Below are the code and all the weights of a small trained network. Each question names an input and a class and asks about switching units off, where a switched-off unit gives its printed mean instead of its output.

import numpy as np


def w(rows, s, z=0):
    codes = np.array(rows[::2]) - 128.0
    scale = np.full(codes.shape[1], s)
    scale[-1] = z or s
    return codes * scale


def norm(h):
    return h / np.sqrt((h * h).mean(-1, keepdims=True) + 1e-5)


def f(y):
    return np.maximum(y, 0)


def log_softmax(a):
    a = a - a.max(-1, keepdims=True)
    return a - np.log(np.exp(a).sum(-1, keepdims=True))


def net(x, mask):
    res = np.array(x, float).reshape(1, 5) / 4 @ E
    u = 0
    for l in range(3):
        y = f(norm(res) @ A[l][:, :-1].T + A[l][:, -1])
        res = res + np.where(mask[u : u + 5], y, B[l][:, -1]) @ B[l][:, :-1]
        u += 5
    return log_softmax(norm(res)[-1] @ U[:, :-1].T + U[:, -1])


A, B = {}, {}
E = w([
[7,47,88,161],'x0',
[68,226,78,139],'x1',
[120,133,94,38],'x2',
[129,129,129,127],'x3',
[129,131,130,126],'x4',
],0.0011)
A[0] = w([
[58,113,197,170,7],'L0N1',
[98,85,160,77,204],'L0N2',
[129,253,155,191,187],'L0N3',
[124,113,111,113,79],'L0N4',
[145,130,206,117,168],'L0N5',
],0.0031,0.0016)
B[0] = w([
[104,13,85,164,151],'L0N1',
[128,151,78,157,214],'L0N2',
[180,253,139,145,249],'L0N3',
[147,89,169,53,132],'L0N4',
[105,83,86,196,201],'L0N5',
],0.0028,0.0019)
A[1] = w([
[140,165,96,121,123],'L1N1',
[252,90,181,97,254],'L1N2',
[48,18,133,143,146],'L1N3',
[98,108,157,136,102],'L1N4',
[223,100,132,127,91],'L1N5',
],0.0034,0.0009)
B[1] = w([
[124,184,200,76,168],'L1N1',
[5,163,70,152,251],'L1N2',
[238,183,186,98,243],'L1N3',
[186,154,106,181,144],'L1N4',
[67,121,127,113,193],'L1N5',
],0.0029,0.0023)
A[2] = w([
[170,55,137,4,116],'L2N1',
[61,153,139,231,6],'L2N2',
[52,182,81,73,178],'L2N3',
[121,199,164,156,178],'L2N4',
[144,161,179,173,150],'L2N5',
],0.0038,0.0021)
B[2] = w([
[94,255,162,217,171],'L2N1',
[36,163,193,15,175],'L2N2',
[216,55,87,133,253],'L2N3',
[75,83,160,96,230],'L2N4',
[90,47,120,152,195],'L2N5',
],0.0038,0.003)
U = w([
[1,83,196,80,193],'0',
[149,214,185,202,233],'1',
[183,58,31,94,158],'2',
[178,175,101,26,4],'3',
[149,27,193,226,2],'4',
],0.0081,0.002)

Each question gives the input, the list of numbers given to net, and the class t.
The units are the neurons (one row each of A and B). Each row of codes is followed by its name. A weight is (code - 128) times the scale printed after its matrix; where a second scale follows, it is the last column's (A, B and U).
mask holds one flag per neuron, layer by layer. A switched-off neuron (its flag False) gives its mean, the last column of its row in B, instead of its output. The means were averaged over made-up inputs and are rounded, as every weight is.
A unit's drop is (log p(t) with every unit on - log p(t) with that unit switched off) / (log p(t) with every unit on - log p(t) with every unit switched off).
The circuit of an input: a set's keep is (log p(t) with only the set's units on - log p(t) with every unit switched off) / (log p(t) with every unit on - log p(t) with every unit switched off). Starting from the 12 units with the biggest drops (on a tie, the unit counted first), units are removed one at a time, each time the one whose removal leaves the highest keep (on an exact tie, the one counted first), for as long as the keep stays at least 0.8.
circuit, biggest first: the units of the circuit, biggest drop first
most important unit: the unit with the biggest drop
k most important neurons: the k neurons with the biggest drops, biggest first
top k neurons in layer l: the k neurons of layer l with the biggest drops, biggest first
input [4,-5,8,4,-5], class 1: most important unit -> L2N1
input [-3,0,6,-1,-5], class 2: circuit, biggest first -> [L2N3; L1N3]
input [6,-3,1,-8,8], class 1: 3 most important neurons -> [L1N3; L2N1; L0N3]
input [3,0,5,-7,2], class 1: circuit, biggest first -> [L0N3; L1N2; L2N1; L1N3]
input [-8,-1,1,-6,-6], class 2: top 2 neurons in layer 1 -> [L1N2; L1N3]
input [5,-1,4,1,0], class 1: 4 most important neurons -> [L1N2; L1N3; L2N1; L0N3]
input [2,8,3,-3,8], class 2: top 2 neurons in layer 1 -> [L1N3; L1N2]
input [-7,0,-3,-4,7], class 0: circuit, biggest first -> [L2N4; L1N3; L1N2]
input [-6,-3,-7,-3,-6], class 0: circuit, biggest first -> [L1N2; L2N2; L1N3]
input [1,-4,3,7,-8], class 1: 3 most important neurons -> [L0N3; L1N3; L2N1]
input [0,-7,-1,2,-5], class 0: 2 most important neurons -> [L1N2; L2N3]
input [3,-1,7,0,-8], class 1: 2 most important neurons -> [L2N1; L1N2]
input [-4,-2,6,7,1], class 2: circuit, biggest first -> [L2N3; L1N2; L1N3]
input [1,-1,3,4,0], class 1: circuit, biggest first -> [L1N2; L0N3; L2N1]
input [7,4,1,0,2], class 2: most important unit -> L2N3
input [1,1,3,2,-5], class 2: top 2 neurons in layer 0 -> [L0N2; L0N1]
input [0,-2,-6,8,-2], class 0: top 2 neurons in layer 2 -> [L2N2; L2N3]
input [1,7,1,8,4], class 2: 3 most important neurons -> [L2N3; L1N3; L2N1]
input [2,3,7,2,-7], class 2: 2 most important neurons -> [L2N3; L1N3]
input [1,-8,1,5,7], class 1: most important unit -> L0N3
input [-6,-7,0,4,-5], class 0: 3 most important neurons -> [L1N2; L2N2; L0N5]
input [4,6,2,3,-2], class 2: 2 most important neurons -> [L2N3; L1N2]
